Here is a tiny trained network, its code and every weight. The questions are about switching its units off for an input and a target symbol, where a switched-off unit gives its printed mean instead of its output.

import numpy as np


def w(rows, s, z=0):
    codes = np.array(rows[::2]) - 128.0
    scale = np.full(codes.shape[1], s)
    scale[-1] = z or s
    return codes * scale


def f(y):
    return y / 2 * (1 + np.tanh(0.7978845608 * (y + 0.044715 * y**3)))


def softmax(a):
    e = np.exp(a - a.max(-1, keepdims=True))
    return e / e.sum(-1, keepdims=True)


def log_softmax(a):
    a = a - a.max(-1, keepdims=True)
    return a - np.log(np.exp(a).sum(-1, keepdims=True))


def net(x, mask):
    ids = ['γδθξστψ'.index(c) for c in x.split()]
    T = len(ids)
    res = E[ids] + P[:T]
    u = 0
    for l in range(2):
        r = res
        for j in range(2):
            rows = slice(4 * j, 4 * j + 4)
            q, k, v = (r @ M[l][rows].T for M in (Q, K, V))
            z = softmax(np.where(np.tri(T) > 0, q @ k.T / 4**0.5, -1e9)) @ v
            o = O[l][rows]
            res = res + np.where(mask[u + j], z, o[:, -1]) @ o[:, :-1]
        u += 2
        y = f(res @ A[l][:, :-1].T + A[l][:, -1])
        res = res + np.where(mask[u : u + 16], y, B[l][:, -1]) @ B[l][:, :-1]
        u += 16
    return log_softmax(res[-1] @ U[:, :-1].T + U[:, -1])


Q, K, V, O, A, B = {}, {}, {}, {}, {}, {}
E = w([
[124,127,89,226],'γ',
[113,84,194,142],'δ',
[9,144,108,90],'θ',
[193,217,125,172],'ξ',
[209,136,61,108],'σ',
[113,134,103,221],'τ',
[75,183,78,133],'ψ',
],0.014)
P = w([
[147,34,1,233],'0',
[95,111,110,253],'1',
[100,127,128,224],'2',
[103,139,148,195],'3',
[101,150,158,168],'4',
[98,161,171,150],'5',
[90,171,173,131],'6',
[88,177,183,116],'7',
[79,180,196,113],'8',
[63,179,201,116],'9',
],0.0054)
Q[0] = w([
[86,149,93,93],'0.h0',
[224,142,139,110],'0.h0',
[62,151,119,127],'0.h0',
[158,59,170,102],'0.h0',
[78,105,142,127],'0.h1',
[181,217,117,224],'0.h1',
[74,133,142,202],'0.h1',
[197,7,172,31],'0.h1',
],0.011)
K[0] = w([
[103,114,178,86],'0.h0',
[165,242,81,132],'0.h0',
[87,53,218,133],'0.h0',
[206,115,95,146],'0.h0',
[25,112,178,94],'0.h1',
[211,255,121,43],'0.h1',
[98,175,172,18],'0.h1',
[159,12,165,222],'0.h1',
],0.0092)
V[0] = w([
[94,209,181,137],'0.h0',
[218,135,84,183],'0.h0',
[120,182,95,138],'0.h0',
[90,174,87,117],'0.h0',
[55,84,83,135],'0.h1',
[181,183,154,100],'0.h1',
[28,43,222,85],'0.h1',
[156,75,254,130],'0.h1',
],0.0069)
O[0] = w([
[170,91,121,55,167],'0.h0',
[55,65,161,199,230],'0.h0',
[144,83,96,163,151],'0.h0',
[158,108,68,153,109],'0.h0',
[28,84,103,70,215],'0.h1',
[182,172,134,159,20],'0.h1',
[114,110,163,2,13],'0.h1',
[184,98,201,68,4],'0.h1',
],0.006,0.0015)
A[0] = w([
[73,72,217,140,253],'0.n0',
[79,42,167,157,226],'0.n1',
[182,147,73,70,208],'0.n2',
[209,123,79,115,223],'0.n3',
[131,103,161,131,149],'0.n4',
[52,60,143,137,205],'0.n5',
[130,2,60,109,195],'0.n6',
[129,85,73,88,161],'0.n7',
[25,191,38,119,198],'0.n8',
[118,104,207,80,151],'0.n9',
[114,175,33,175,198],'0.n10',
[164,147,184,68,175],'0.n11',
[151,134,83,79,148],'0.n12',
[107,12,135,170,195],'0.n13',
[145,190,92,182,153],'0.n14',
[188,211,112,197,182],'0.n15',
],0.0074,0.0036)
B[0] = w([
[100,111,198,76,242],'0.n0',
[81,94,179,97,230],'0.n1',
[187,110,21,227,120],'0.n2',
[209,119,54,229,138],'0.n3',
[129,114,167,134,142],'0.n4',
[33,98,163,66,221],'0.n5',
[75,86,40,147,157],'0.n6',
[106,121,64,129,127],'0.n7',
[72,212,85,91,227],'0.n8',
[157,151,198,116,176],'0.n9',
[121,190,110,194,254],'0.n10',
[179,215,185,142,144],'0.n11',
[152,126,36,159,115],'0.n12',
[67,63,143,107,208],'0.n13',
[142,182,147,189,214],'0.n14',
[127,184,136,253,235],'0.n15',
],0.0063,0.0069)
Q[1] = w([
[122,49,161,178],'1.h0',
[147,183,125,93],'1.h0',
[132,47,84,119],'1.h0',
[83,2,170,101],'1.h0',
[34,145,68,153],'1.h1',
[96,146,63,116],'1.h1',
[121,125,59,110],'1.h1',
[27,106,232,135],'1.h1',
],0.0057)
K[1] = w([
[174,153,149,126],'1.h0',
[75,109,138,138],'1.h0',
[136,255,36,195],'1.h0',
[156,184,122,92],'1.h0',
[114,143,172,122],'1.h1',
[65,130,162,129],'1.h1',
[73,111,149,124],'1.h1',
[164,179,112,75],'1.h1',
],0.0078)
V[1] = w([
[201,19,167,196],'1.h0',
[150,159,64,225],'1.h0',
[154,159,71,172],'1.h0',
[79,203,37,173],'1.h0',
[76,253,183,165],'1.h1',
[101,11,178,34],'1.h1',
[192,30,59,150],'1.h1',
[134,250,51,231],'1.h1',
],0.0055)
O[1] = w([
[2,126,120,73,101],'1.h0',
[129,71,89,116,52],'1.h0',
[125,72,97,134,50],'1.h0',
[176,65,94,125,107],'1.h0',
[222,167,151,36,249],'1.h1',
[122,92,165,187,55],'1.h1',
[15,124,91,146,46],'1.h1',
[134,179,94,72,227],'1.h1',
],0.007,0.012)
A[1] = w([
[104,141,130,64,152],'1.n0',
[77,86,163,124,166],'1.n1',
[145,114,58,133,68],'1.n2',
[75,72,165,130,184],'1.n3',
[139,40,139,88,54],'1.n4',
[111,146,191,146,42],'1.n5',
[215,152,88,134,118],'1.n6',
[107,152,126,183,132],'1.n7',
[78,118,121,153,162],'1.n8',
[183,125,151,72,169],'1.n9',
[129,116,144,135,149],'1.n10',
[193,133,147,173,192],'1.n11',
[188,129,163,180,106],'1.n12',
[124,6,108,137,3],'1.n13',
[101,151,126,179,123],'1.n14',
[27,133,173,115,148],'1.n15',
],0.011,0.0055)
B[1] = w([
[91,153,102,155,227],'1.n0',
[127,85,131,102,185],'1.n1',
[81,124,134,151,167],'1.n2',
[134,95,134,105,189],'1.n3',
[177,139,96,101,177],'1.n4',
[140,102,79,123,243],'1.n5',
[118,71,140,134,239],'1.n6',
[142,126,94,110,224],'1.n7',
[164,128,112,139,163],'1.n8',
[136,159,141,176,251],'1.n9',
[139,144,141,119,141],'1.n10',
[83,131,129,94,221],'1.n11',
[93,129,112,94,211],'1.n12',
[69,173,198,249,149],'1.n13',
[140,128,101,113,216],'1.n14',
[151,90,106,169,255],'1.n15',
],0.013,0.014)
U = w([
[2,115,82,134,152],'γ',
[218,103,78,62,223],'δ',
[227,161,122,190,166],'θ',
[60,148,227,138,253],'ξ',
[90,172,97,53,4],'σ',
[137,118,129,145,8],'τ',
[138,98,176,166,41],'ψ',
],0.0073,0.0071)

Each question gives the input, a string of symbols that net reads in full, and the target symbol t.
The units are the heads (4 rows each of Q, K, V and O) and the neurons (one row each of A and B). Each row of codes is followed by its name. A weight is (code - 128) times the scale printed after its matrix; where a second scale follows, it is the last column's (O, A, B and U).
mask holds one flag per unit, layer by layer, with each layer's heads first. A switched-off unit (its flag False) gives its mean, the last column of its rows in O or B, instead of its output. The means were averaged over made-up inputs and are rounded, as every weight is.
A unit's drop is (log p(t) with every unit on - log p(t) with that unit switched off) / (log p(t) with every unit on - log p(t) with every unit switched off).
most important unit: the unit with the biggest drop
top k neurons: the k neurons with the biggest drops, biggest first
k most important neurons of layer l: the k neurons of layer l with the biggest drops, biggest first
which heads matter: for each layer, one digit per head in row order, 1 if its drop is at least 0.15 and else 0, layers parted by /
input δ τ δ τ γ τ γ ξ, target γ: which heads matter -> 01 / 00
input δ δ γ σ δ, target γ: top 2 neurons -> 1.n0, 0.n11
input δ δ δ, target ψ: which heads matter -> 11 / 01
input δ δ δ τ θ δ, target ξ: which heads matter -> 10 / 10
input τ δ ψ δ θ ψ δ δ δ, target θ: most important unit -> 1.n9
input δ σ θ δ ξ, target γ: top 4 neurons -> 1.n11, 1.n6, 1.n12, 0.n0
input δ τ τ, target δ: 4 most important neurons of layer 1 -> 1.n0, 1.n9, 1.n13, 1.n8
input ξ ψ θ δ θ γ, target ξ: 2 most important neurons of layer 0 -> 0.n15, 0.n11
input γ δ δ, target δ: 2 most important neurons of layer 1 -> 1.n5, 1.n3
input δ τ δ σ, target γ: which heads matter -> 00 / 01
input δ ξ τ, target σ: which heads matter -> 01 / 11
input γ ψ δ θ δ δ ξ ξ, target σ: top 3 neurons -> 1.n11, 1.n12, 1.n15
input δ γ θ τ γ, target ξ: top 2 neurons -> 1.n5, 1.n15
input δ θ ξ, target σ: top 2 neurons -> 1.n11, 0.n15
input σ γ δ δ ξ ξ δ θ ψ, target θ: which heads matter -> 00 / 11
input γ γ δ θ θ, target ξ: which heads matter -> 01 / 11
input τ ξ δ ξ γ γ, target σ: which heads matter -> 01 / 11
input τ σ σ δ, target γ: which heads matter -> 00 / 11
input δ δ ξ τ θ θ δ τ, target ξ: which heads matter -> 01 / 00
input σ ψ δ, target θ: top 4 neurons -> 1.n13, 0.n8, 1.n9, 1.n4
input ξ σ γ, target γ: which heads matter -> 00 / 10
input τ γ ξ δ ψ γ ξ ξ δ δ, target σ: top 3 neurons -> 1.n0, 0.n11, 0.n9
input θ ψ γ θ, target δ: top 3 neurons -> 0.n8, 1.n13, 1.n11
input γ γ θ δ, target ξ: top 2 neurons -> 1.n13, 0.n8
input δ δ σ γ, target γ: which heads matter -> 01 / 01
